Here is a tiny trained network, its code and every weight. The questions are about switching its units off for an input and a target symbol, where a switched-off unit gives its printed mean instead of its output.

import numpy as np


def w(rows, s, z=0):
    codes = np.array(rows[::2]) - 128.0
    scale = np.full(codes.shape[1], s)
    scale[-1] = z or s
    return codes * scale


def softmax(a):
    e = np.exp(a - a.max(-1, keepdims=True))
    return e / e.sum(-1, keepdims=True)


def log_softmax(a):
    a = a - a.max(-1, keepdims=True)
    return a - np.log(np.exp(a).sum(-1, keepdims=True))


def net(x, mask):
    ids = ['γζμπστφψ'.index(c) for c in x.split()]
    T = len(ids)
    res = E[ids] + P[:T]
    u = 0
    for l in range(3):
        r = res
        for j in range(2):
            rows = slice(2 * j, 2 * j + 2)
            q, k, v = (r @ M[l][rows].T for M in (Q, K, V))
            z = softmax(np.where(np.tri(T) > 0, q @ k.T / 2**0.5, -1e9)) @ v
            o = O[l][rows]
            res = res + np.where(mask[u + j], z, o[:, -1]) @ o[:, :-1]
        u += 2
    return log_softmax(res[-1] @ U[:, :-1].T + U[:, -1])


Q, K, V, O = {}, {}, {}, {}
E = w([
[160,139,183,83,182,178,49],'γ',
[199,147,172,184,102,220,136],'ζ',
[36,221,112,131,102,187,64],'μ',
[164,167,145,124,100,63,79],'π',
[167,188,103,56,92,96,111],'σ',
[134,60,22,106,158,128,52],'τ',
[163,146,125,204,183,154,252],'φ',
[162,176,125,89,86,63,83],'ψ',
],0.014)
P = w([
[177,219,81,177,245,99,74],'0',
[167,140,141,121,191,117,148],'1',
[160,147,130,129,176,119,153],'2',
[159,147,127,116,160,119,161],'3',
[151,124,118,142,129,162,114],'4',
[143,119,121,140,122,160,110],'5',
[141,117,119,138,113,169,105],'6',
[134,116,116,136,99,168,90],'7',
[127,113,120,133,96,174,80],'8',
[115,107,117,133,84,175,74],'9',
[109,111,101,121,83,159,76],'10',
[99,102,112,134,74,156,73],'11',
[79,95,121,148,64,162,62],'12',
],0.011)
Q[0] = w([
[185,157,122,141,146,171,41],'L0H0',
[184,148,81,128,124,47,89],'L0H0',
[147,109,213,131,188,253,94],'L0H1',
[109,181,155,145,250,9,244],'L0H1',
],0.008)
K[0] = w([
[69,118,97,151,2,150,176],'L0H0',
[61,179,142,159,138,151,109],'L0H0',
[71,71,47,87,18,138,230],'L0H1',
[121,221,27,224,226,103,125],'L0H1',
],0.0083)
V[0] = w([
[209,123,202,222,115,79,118],'L0H0',
[21,85,220,171,101,89,113],'L0H0',
[51,84,143,229,110,2,149],'L0H1',
[163,175,60,151,48,138,180],'L0H1',
],0.0091)
O[0] = w([
[241,133,93,223,145,158,79,116],'L0H0',
[206,107,91,12,101,201,140,16],'L0H0',
[191,201,8,76,37,183,111,2],'L0H1',
[81,116,81,122,53,2,143,138],'L0H1',
],0.0076,0.0097)
Q[1] = w([
[36,202,70,163,122,223,124],'L1H0',
[217,103,112,84,129,155,254],'L1H0',
[211,112,116,81,163,107,134],'L1H1',
[167,81,99,104,129,185,134],'L1H1',
],0.0086)
K[1] = w([
[112,10,95,34,112,125,177],'L1H0',
[157,133,63,166,189,87,111],'L1H0',
[113,159,133,187,126,162,171],'L1H1',
[151,157,168,134,98,137,125],'L1H1',
],0.011)
V[1] = w([
[203,74,164,139,110,106,201],'L1H0',
[81,159,140,180,109,189,136],'L1H0',
[142,2,60,120,125,132,87],'L1H1',
[130,161,118,145,85,158,214],'L1H1',
],0.0092)
O[1] = w([
[205,51,182,143,61,62,140,67],'L1H0',
[9,165,105,194,59,229,202,170],'L1H0',
[189,73,180,2,111,149,187,102],'L1H1',
[116,162,172,194,215,102,140,3],'L1H1',
],0.0068,0.012)
Q[2] = w([
[93,87,155,99,124,155,46],'L2H0',
[192,195,145,111,184,147,104],'L2H0',
[82,2,66,139,153,149,80],'L2H1',
[143,95,52,134,148,119,198],'L2H1',
],0.009)
K[2] = w([
[98,73,116,68,7,111,126],'L2H0',
[159,169,60,95,141,108,30],'L2H0',
[175,52,186,2,92,205,233],'L2H1',
[175,189,158,49,67,115,110],'L2H1',
],0.0073)
V[2] = w([
[139,117,133,183,190,169,236],'L2H0',
[32,97,244,100,107,110,138],'L2H0',
[135,113,98,114,225,84,224],'L2H1',
[112,18,2,157,195,134,107],'L2H1',
],0.0083)
O[2] = w([
[45,53,168,35,59,148,132,114],'L2H0',
[79,79,80,159,192,81,124,254],'L2H0',
[87,107,207,40,201,123,85,90],'L2H1',
[177,1,51,29,180,160,164,254],'L2H1',
],0.0092,0.0074)
U = w([
[154,112,248,230,238,208,222,253],'γ',
[127,97,155,174,53,135,175,78],'ζ',
[81,178,95,127,95,196,176,59],'μ',
[170,151,93,125,70,172,74,253],'π',
[114,144,131,120,144,2,90,55],'σ',
[164,95,79,83,140,112,129,58],'τ',
[115,133,154,67,86,132,4,41],'φ',
[167,163,98,125,110,108,80,173],'ψ',
],0.0093,0.0051)

Each question gives the input, a string of symbols that net reads in full, and the target symbol t.
The units are the heads (2 rows each of Q, K, V and O). Each row of codes is followed by its name. A weight is (code - 128) times the scale printed after its matrix; where a second scale follows, it is the last column's (O and U).
mask holds one flag per head, layer by layer. A switched-off head (its flag False) gives its mean, the last column of its rows in O, instead of its output. The means were averaged over made-up inputs and are rounded, as every weight is.
A unit's drop is (log p(t) with every unit on - log p(t) with that unit switched off) / (log p(t) with every unit on - log p(t) with every unit switched off).
The circuit of an input: a set's keep is (log p(t) with only the set's units on - log p(t) with every unit switched off) / (log p(t) with every unit on - log p(t) with every unit switched off). Starting from all 6 units, units are removed one at a time, each time the one whose removal leaves the highest keep (on an exact tie, the one counted first), for as long as the keep stays at least 0.8.
circuit, biggest first: the units of the circuit, biggest drop first
unit that matters most: the unit with the biggest drop
heads that matter: for each layer, one digit per head in row order, 1 if its drop is at least 0.15 and else 0, layers parted by /
input τ γ σ ψ, target τ: circuit, biggest first => L2H1
input γ σ π φ σ π σ φ, target ζ: circuit, biggest first => L2H0, L0H1
input ψ π σ, target ψ: heads that matter => 01 / 10 / 10
input σ π τ φ τ, target φ: circuit, biggest first => L2H1, L2H0
input ψ μ φ τ ψ τ σ τ ψ, target τ: heads that matter => 00 / 01 / 01
input γ ζ μ, target μ: heads that matter => 10 / 10 / 00
input σ γ μ σ σ σ τ τ μ φ φ, target ζ: heads that matter => 01 / 01 / 10
input φ μ μ σ, target φ: heads that matter => 10 / 01 / 11
input σ ζ μ φ γ σ ψ σ τ μ τ, target μ: heads that matter => 00 / 10 / 01
input ζ ζ σ σ, target ζ: circuit, biggest first => L0H0, L2H0, L1H0
input φ ζ τ σ, target φ: circuit, biggest first => L2H0, L2H1
input ζ σ ψ, target ζ: heads that matter => 10 / 10 / 10
input ψ ζ φ σ μ φ φ ζ, target ζ: heads that matter => 10 / 10 / 10
input σ σ π σ π μ ζ σ μ ψ σ μ τ, target τ: unit that matters most => L1H1
input τ σ π, target τ: heads that matter => 00 / 10 / 01
input σ σ σ ψ σ μ σ γ σ σ, target σ: heads that matter => 11 / 00 / 10
input τ σ τ ζ μ φ σ σ γ σ γ σ, target γ: heads that matter => 01 / 00 / 00
input σ μ π γ π γ τ σ γ, target τ: circuit, biggest first => L2H1, L0H1, L1H1
input μ σ μ φ γ σ ζ σ μ σ σ σ γ, target σ: circuit, biggest first => L0H1, L2H0
input φ σ μ, target μ: circuit, biggest first => L0H0, L1H0
input ψ τ τ τ μ φ σ γ σ τ μ τ, target μ: unit that matters most => L1H0
